Below is a small trained network, with its code and all its weights. Each question gives an input and a class and asks what happens when units are switched off, that is, made to give their printed mean instead of their output.

import numpy as np


def w(rows, s, z=0):
    codes = np.array(rows[::2]) - 128.0
    scale = np.full(codes.shape[1], s)
    scale[-1] = z or s
    return codes * scale


def norm(h):
    return h / np.sqrt((h * h).mean(-1, keepdims=True) + 1e-5)


def f(y):
    return np.maximum(y, 0)


def log_softmax(a):
    a = a - a.max(-1, keepdims=True)
    return a - np.log(np.exp(a).sum(-1, keepdims=True))


def net(x, mask):
    res = np.array(x, float).reshape(1, 5) / 4 @ E
    u = 0
    for l in range(3):
        y = f(norm(res) @ A[l][:, :-1].T + A[l][:, -1])
        res = res + np.where(mask[u : u + 4], y, B[l][:, -1]) @ B[l][:, :-1]
        u += 4
    return log_softmax(norm(res)[-1] @ U[:, :-1].T + U[:, -1])


A, B = {}, {}
E = w([
[164,153,107,160,136,69,194,55],'x0',
[79,152,106,87,211,86,106,70],'x1',
[155,200,166,208,148,152,97,101],'x2',
[146,67,202,102,139,231,112,79],'x3',
[137,118,201,205,19,147,2,138],'x4',
],0.007)
A[0] = w([
[102,48,62,70,143,91,219,186,129],'L0N0',
[127,177,143,157,118,95,140,143,3],'L0N1',
[132,86,150,95,177,197,183,127,68],'L0N2',
[143,113,211,163,118,108,97,3,108],'L0N3',
],0.0073,0.0039)
B[0] = w([
[155,111,125,133,74,124,118,2,254],'L0N0',
[94,71,162,131,132,138,87,196,138],'L0N1',
[124,94,159,61,139,86,139,95,196],'L0N2',
[182,142,10,149,72,144,115,98,209],'L0N3',
],0.01,0.0061)
A[1] = w([
[60,178,64,61,196,130,92,58,88],'L1N0',
[114,202,121,238,187,158,78,159,155],'L1N1',
[121,161,191,211,128,125,58,142,2],'L1N2',
[108,49,164,120,104,143,2,141,160],'L1N3',
],0.0068,0.0035)
B[1] = w([
[163,106,104,140,243,87,100,162,236],'L1N0',
[201,189,194,167,125,17,171,103,198],'L1N1',
[47,179,170,119,90,88,152,92,168],'L1N2',
[33,175,59,171,2,201,164,181,253],'L1N3',
],0.0082,0.005)
A[2] = w([
[95,192,203,155,85,121,172,224,255],'L2N0',
[88,94,116,2,218,91,118,79,59],'L2N1',
[174,90,187,114,147,156,158,99,83],'L2N2',
[100,113,108,132,113,164,39,171,241],'L2N3',
],0.0092,0.0017)
B[2] = w([
[130,74,150,60,188,121,126,158,208],'L2N0',
[83,3,226,68,225,190,175,64,254],'L2N1',
[13,97,146,52,158,70,145,40,169],'L2N2',
[194,114,34,85,243,166,158,169,189],'L2N3',
],0.0081,0.0075)
U = w([
[206,171,105,156,223,57,145,168,170],'0',
[118,109,83,104,91,247,127,225,169],'1',
[183,179,78,179,35,99,137,50,181],'2',
[95,194,188,153,102,64,117,244,91],'3',
[129,124,160,152,152,145,116,150,2],'4',
[74,99,98,132,162,145,128,144,18],'5',
[113,62,148,72,196,129,183,49,190],'6',
],0.014,0.0057)

Each question gives the input, the list of numbers given to net, and the class t.
The units are the neurons (one row each of A and B). Each row of codes is followed by its name. A weight is (code - 128) times the scale printed after its matrix; where a second scale follows, it is the last column's (A, B and U).
mask holds one flag per neuron, layer by layer. A switched-off neuron (its flag False) gives its mean, the last column of its row in B, instead of its output. The means were averaged over made-up inputs and are rounded, as every weight is.
A unit's drop is (log p(t) with every unit on - log p(t) with that unit switched off) / (log p(t) with every unit on - log p(t) with every unit switched off).
The circuit of an input: a set's keep is (log p(t) with only the set's units on - log p(t) with every unit switched off) / (log p(t) with every unit on - log p(t) with every unit switched off). Starting from all 12 units, units are removed one at a time, each time the one whose removal leaves the highest keep (on an exact tie, the one counted first), for as long as the keep stays at least 0.8.
units of the circuit, in order: the units of the circuit, biggest drop first
unit that matters most: the unit with the biggest drop
top k neurons: the k neurons with the biggest drops, biggest first
top k neurons in layer l: the k neurons of layer l with the biggest drops, biggest first
drop of u: that unit's drop, to one decimal
input [-4,4,5,-6,-5], class 0: units of the circuit, in order -> [L1N0]
input [7,-3,5,-8,7], class 3: units of the circuit, in order -> [L0N0, L0N1]
input [8,-7,2,-5,-7], class 2: units of the circuit, in order -> [L2N1, L0N0]
input [-7,5,6,-2,7], class 3: top 4 neurons -> [L1N1, L0N0, L2N0, L1N2]
input [-4,2,-2,-6,6], class 1: top 3 neurons -> [L1N3, L2N3, L2N0]
input [-8,7,6,-1,-2], class 0: top 3 neurons -> [L1N1, L0N2, L0N0]
input [-4,8,0,-1,1], class 0: top 2 neurons in layer 0 -> [L0N0, L0N2]
input [3,-7,2,-3,0], class 0: top 4 neurons -> [L0N0, L1N3, L2N1, L2N0]
input [8,6,1,-1,2], class 0: top 3 neurons -> [L0N0, L1N3, L1N0]
input [-3,-6,6,-2,4], class 3: top 3 neurons -> [L1N1, L0N0, L2N0]
input [7,-7,0,-7,5], class 3: top 3 neurons in layer 0 -> [L0N0, L0N3, L0N1]
input [0,3,-8,-6,4], class 2: top 3 neurons -> [L2N1, L0N0, L0N2]
input [-4,-2,0,-5,4], class 3: top 2 neurons -> [L1N1, L0N0]
input [-1,-2,7,2,-2], class 2: units of the circuit, in order -> [L2N1]
input [8,2,-4,0,2], class 2: top 2 neurons -> [L2N1, L0N3]
input [6,-6,4,-4,-4], class 2: top 2 neurons -> [L2N1, L2N3]
input [1,4,4,-5,4], class 3: top 2 neurons -> [L0N0, L0N1]
input [0,-5,2,-8,0], class 3: top 2 neurons in layer 2 -> [L2N3, L2N1]
input [-6,-7,7,-2,2], class 3: top 2 neurons in layer 1 -> [L1N1, L1N2]
input [-6,-1,3,-4,2], class 3: unit that matters most -> L1N1
input [1,6,-3,-3,8], class 2: top 2 neurons in layer 0 -> [L0N3, L0N2]
input [8,5,4,-6,0], class 0: drop of L0N0 -> 0.3
input [6,-8,-8,-4,0], class 2: drop of L2N1 -> 0.3
input [0,3,5,-4,2], class 3: drop of L0N0 -> 0.3
input [3,8,-7,-2,8], class 1: drop of L2N3 -> 0.2
